Here is a tiny trained network, its code and every weight. The questions are about switching its units off for an input and a target symbol, where a switched-off unit gives its printed mean instead of its output.

import numpy as np


def w(rows, s, z=0):
    codes = np.array(rows[::2]) - 128.0
    scale = np.full(codes.shape[1], s)
    scale[-1] = z or s
    return codes * scale


def norm(h):
    return h / np.sqrt((h * h).mean(-1, keepdims=True) + 1e-5)


def softmax(a):
    e = np.exp(a - a.max(-1, keepdims=True))
    return e / e.sum(-1, keepdims=True)


def log_softmax(a):
    a = a - a.max(-1, keepdims=True)
    return a - np.log(np.exp(a).sum(-1, keepdims=True))


def net(x, mask):
    ids = ['αβγζημξπστφ'.index(c) for c in x.split()]
    T = len(ids)
    res = E[ids] + P[:T]
    u = 0
    for l in range(3):
        r = norm(res)
        for j in range(2):
            rows = slice(4 * j, 4 * j + 4)
            q, k, v = (r @ M[l][rows].T for M in (Q, K, V))
            z = softmax(np.where(np.tri(T) > 0, q @ k.T / 4**0.5, -1e9)) @ v
            o = O[l][rows]
            res = res + np.where(mask[u + j], z, o[:, -1]) @ o[:, :-1]
        u += 2
    return log_softmax(norm(res)[-1] @ U[:, :-1].T + U[:, -1])


Q, K, V, O = {}, {}, {}, {}
E = w([
[75,183,215],'α',
[113,104,137],'β',
[98,86,107],'γ',
[27,133,106],'ζ',
[102,113,66],'η',
[92,219,129],'μ',
[98,121,225],'ξ',
[136,126,151],'π',
[152,169,134],'σ',
[123,90,97],'τ',
[3,153,107],'φ',
],0.012)
P = w([
[141,94,160],'0',
[27,225,177],'1',
[233,211,43],'2',
[50,150,151],'3',
[67,168,153],'4',
[245,216,40],'5',
[8,88,169],'6',
[55,162,154],'7',
[252,226,37],'8',
[60,153,135],'9',
[48,148,139],'10',
[254,231,41],'11',
],0.0049)
Q[0] = w([
[96,187,254],'L0H1',
[130,58,183],'L0H1',
[66,118,148],'L0H1',
[162,170,123],'L0H1',
[233,47,175],'L0H2',
[58,156,56],'L0H2',
[70,40,165],'L0H2',
[190,136,167],'L0H2',
],0.0054)
K[0] = w([
[172,74,113],'L0H1',
[70,213,88],'L0H1',
[220,182,110],'L0H1',
[146,135,85],'L0H1',
[15,255,18],'L0H2',
[231,184,209],'L0H2',
[190,135,2],'L0H2',
[64,119,150],'L0H2',
],0.0049)
V[0] = w([
[27,206,180],'L0H1',
[224,49,195],'L0H1',
[6,140,252],'L0H1',
[120,212,102],'L0H1',
[90,215,144],'L0H2',
[154,61,180],'L0H2',
[177,45,178],'L0H2',
[108,139,26],'L0H2',
],0.0039)
O[0] = w([
[114,191,58,251],'L0H1',
[120,80,4,15],'L0H1',
[128,243,74,240],'L0H1',
[182,150,50,174],'L0H1',
[99,91,47,199],'L0H2',
[40,15,112,94],'L0H2',
[47,59,123,71],'L0H2',
[222,210,211,116],'L0H2',
],0.0026)
Q[1] = w([
[255,183,152],'L1H1',
[145,198,165],'L1H1',
[200,190,104],'L1H1',
[77,75,164],'L1H1',
[149,96,116],'L1H2',
[88,157,96],'L1H2',
[164,1,71],'L1H2',
[112,74,51],'L1H2',
],0.0078)
K[1] = w([
[136,253,113],'L1H1',
[161,157,125],'L1H1',
[139,171,157],'L1H1',
[98,101,73],'L1H1',
[107,93,148],'L1H2',
[110,171,123],'L1H2',
[59,57,118],'L1H2',
[62,116,125],'L1H2',
],0.014)
V[1] = w([
[69,254,156],'L1H1',
[13,178,106],'L1H1',
[156,202,191],'L1H1',
[161,140,165],'L1H1',
[173,75,139],'L1H2',
[118,154,177],'L1H2',
[57,182,164],'L1H2',
[146,154,209],'L1H2',
],0.0042)
O[1] = w([
[61,70,74,252],'L1H1',
[106,163,87,245],'L1H1',
[115,10,183,153],'L1H1',
[138,58,140,110],'L1H1',
[86,121,96,51],'L1H2',
[148,128,132,149],'L1H2',
[119,187,253,206],'L1H2',
[118,181,106,132],'L1H2',
],0.0036,0.003)
Q[2] = w([
[178,112,123],'L2H1',
[118,174,121],'L2H1',
[95,142,88],'L2H1',
[175,118,100],'L2H1',
[160,128,132],'L2H2',
[253,128,134],'L2H2',
[67,140,155],'L2H2',
[27,153,113],'L2H2',
],0.014)
K[2] = w([
[106,199,101],'L2H1',
[92,76,144],'L2H1',
[133,85,215],'L2H1',
[94,196,144],'L2H1',
[154,167,104],'L2H2',
[208,189,76],'L2H2',
[111,63,151],'L2H2',
[2,39,160],'L2H2',
],0.0091)
V[2] = w([
[193,17,216],'L2H1',
[218,29,169],'L2H1',
[16,133,170],'L2H1',
[94,227,232],'L2H1',
[120,9,101],'L2H2',
[151,33,147],'L2H2',
[162,177,254],'L2H2',
[224,9,131],'L2H2',
],0.0059)
O[2] = w([
[195,179,122,43],'L2H1',
[176,195,87,23],'L2H1',
[196,8,254,223],'L2H1',
[117,143,252,207],'L2H1',
[79,49,183,92],'L2H2',
[124,106,174,79],'L2H2',
[90,208,171,133],'L2H2',
[197,80,239,2],'L2H2',
],0.0065,0.0049)
U = w([
[102,166,153,46],'α',
[153,70,158,118],'β',
[129,69,103,134],'γ',
[74,123,107,28],'ζ',
[143,128,11,226],'η',
[121,225,102,76],'μ',
[111,141,200,42],'ξ',
[190,109,183,191],'π',
[228,206,113,255],'σ',
[168,63,116,213],'τ',
[53,135,110,39],'φ',
],0.011,0.0052)

Each question gives the input, a string of symbols that net reads in full, and the target symbol t.
The units are the heads (4 rows each of Q, K, V and O). Each row of codes is followed by its name. A weight is (code - 128) times the scale printed after its matrix; where a second scale follows, it is the last column's (O and U).
mask holds one flag per head, layer by layer. A switched-off head (its flag False) gives its mean, the last column of its rows in O, instead of its output. The means were averaged over made-up inputs and are rounded, as every weight is.
A unit's drop is (log p(t) with every unit on - log p(t) with that unit switched off) / (log p(t) with every unit on - log p(t) with every unit switched off).
The circuit of an input: a set's keep is (log p(t) with only the set's units on - log p(t) with every unit switched off) / (log p(t) with every unit on - log p(t) with every unit switched off). Starting from all 6 units, units are removed one at a time, each time the one whose removal leaves the highest keep (on an exact tie, the one counted first), for as long as the keep stays at least 0.8.
circuit, biggest first: the units of the circuit, biggest drop first
unit that matters most: the unit with the biggest drop
which heads matter: for each layer, one digit per head in row order, 1 if its drop is at least 0.15 and else 0, layers parted by /
drop of u: that unit's drop, to one decimal
input τ μ ζ β φ η α τ, target σ: circuit, biggest first	L1H1, L2H1, L0H1
input ζ ξ π, target π: circuit, biggest first	L1H1
input τ π φ π σ, target σ: circuit, biggest first	L2H1, L0H1, L0H2
input σ σ τ σ σ π η η β η φ, target η: circuit, biggest first	L2H1, L1H1, L0H1, L2H2
input τ τ φ η γ, target σ: circuit, biggest first	L1H1, L2H1, L0H1
input η β γ γ, target η: circuit, biggest first	L1H1, L2H2
input η π σ π σ π, target π: which heads matter	00 / 11 / 01
input σ μ σ τ γ π η φ β σ, target η: circuit, biggest first	L1H2, L1H1, L2H2
input τ η η ζ γ, target σ: which heads matter	11 / 10 / 11
input σ φ φ β γ, target η: which heads matter	10 / 10 / 10
input σ γ τ τ ξ τ φ η σ π ζ, target η: which heads matter	10 / 11 / 10
input τ τ ξ φ ξ σ μ β, target σ: which heads matter	10 / 10 / 10
input ξ φ η π τ π γ ζ τ β τ τ, target τ: which heads matter	00 / 00 / 00
input σ σ π μ τ, target η: which heads matter	10 / 11 / 00
input σ τ η β μ, target η: unit that matters most	L1H1
input σ τ η α σ, target η: which heads matter	10 / 11 / 10
input σ φ π σ η φ γ α α σ π, target η: drop of L1H1	0.9
input τ η φ γ π, target σ: drop of L1H1	0.9
input σ γ η η β, target η: drop of L1H1	0.4
